Below are the code and all the weights of a small trained network. Each question names an input and a class and asks about switching units off, where a switched-off unit gives its printed mean instead of its output.

import numpy as np


def w(rows, s, z=0):
    codes = np.array(rows[::2]) - 128.0
    scale = np.full(codes.shape[1], s)
    scale[-1] = z or s
    return codes * scale


def f(y):
    return y / 2 * (1 + np.tanh(0.7978845608 * (y + 0.044715 * y**3)))


def log_softmax(a):
    a = a - a.max(-1, keepdims=True)
    return a - np.log(np.exp(a).sum(-1, keepdims=True))


def net(x, mask):
    res = np.array(x, float).reshape(1, 5) / 4 @ E
    y = f(res @ A[0][:, :-1].T + A[0][:, -1])
    res = res + np.where(mask, y, B[0][:, -1]) @ B[0][:, :-1]
    return log_softmax(res[-1] @ U[:, :-1].T + U[:, -1])


A, B = {}, {}
E = w([
[38,178,119,93],'x0',
[193,129,156,174],'x1',
[100,81,156,149],'x2',
[181,65,1,131],'x3',
[206,204,104,19],'x4',
],0.0071)
A[0] = w([
[56,107,148,173,226],'n0',
[66,105,154,176,191],'n1',
[231,128,197,155,195],'n2',
[227,132,131,120,253],'n3',
[179,120,212,170,227],'n4',
[100,194,188,84,216],'n5',
[147,124,37,114,203],'n6',
[83,187,163,61,206],'n7',
[68,95,162,178,177],'n8',
[70,102,138,171,224],'n9',
[143,116,3,127,223],'n10',
],0.012,0.0044)
B[0] = w([
[199,98,247,189,239],'n0',
[165,89,247,223,224],'n1',
[26,157,52,195,206],'n2',
[32,93,33,127,220],'n3',
[19,157,104,223,215],'n4',
[38,215,206,39,240],'n5',
[221,43,44,34,220],'n6',
[126,211,191,28,237],'n7',
[160,83,223,253,225],'n8',
[212,120,186,184,224],'n9',
[225,31,80,76,255],'n10',
],0.006,0.0078)
U = w([
[182,109,255,252,153],'0',
[80,240,203,7,135],'1',
[42,148,43,214,31],'2',
[233,46,9,44,248],'3',
],0.0065,0.0011)

Each question gives the input, the list of numbers given to net, and the class t.
The units are the neurons (one row each of A and B). Each row of codes is followed by its name. A weight is (code - 128) times the scale printed after its matrix; where a second scale follows, it is the last column's (A, B and U).
mask holds one flag per neuron, in row order. A switched-off neuron (its flag False) gives its mean, the last column of its row in B, instead of its output. The means were averaged over made-up inputs and are rounded, as every weight is.
A unit's drop is (log p(t) with every unit on - log p(t) with that unit switched off) / (log p(t) with every unit on - log p(t) with every unit switched off).
The circuit of an input: a set's keep is (log p(t) with only the set's units on - log p(t) with every unit switched off) / (log p(t) with every unit on - log p(t) with every unit switched off). Starting from all 11 units, units are removed one at a time, each time the one whose removal leaves the highest keep (on an exact tie, the one counted first), for as long as the keep stays at least 0.8.
circuit, biggest first: the units of the circuit, biggest drop first
most important unit: the unit with the biggest drop
top k neurons: the k neurons with the biggest drops, biggest first
drop of u: that unit's drop, to one decimal
input [4,6,4,-7,1], class 1: circuit, biggest first => [n5]
input [3,7,1,8,-5], class 3: circuit, biggest first => [n10 n6]
input [8,6,8,-2,3], class 1: circuit, biggest first => [n5 n7]
input [-5,8,4,-7,7], class 2: circuit, biggest first => [n2 n3]
input [-6,-5,-8,-3,0], class 1: top 2 neurons => [n10 n8]
input [-5,6,-5,-2,8], class 2: top 2 neurons => [n2 n3]
input [-7,-3,7,-5,5], class 1: circuit, biggest first => [n8 n1]
input [5,-7,1,6,-5], class 0: top 2 neurons => [n0 n1]
input [-5,3,8,0,0], class 2: top 2 neurons => [n2 n4]
input [4,-1,0,2,-1], class 3: drop of n6 => -0.1
input [-6,-1,-4,1,-1], class 3: drop of n8 => 0.1
input [-5,-1,-6,4,-5], class 3: drop of n2 => 0.0
input [5,2,-7,2,-3], class 3: drop of n1 => 0.1
input [-5,0,-7,3,-6], class 3: most important unit => n10
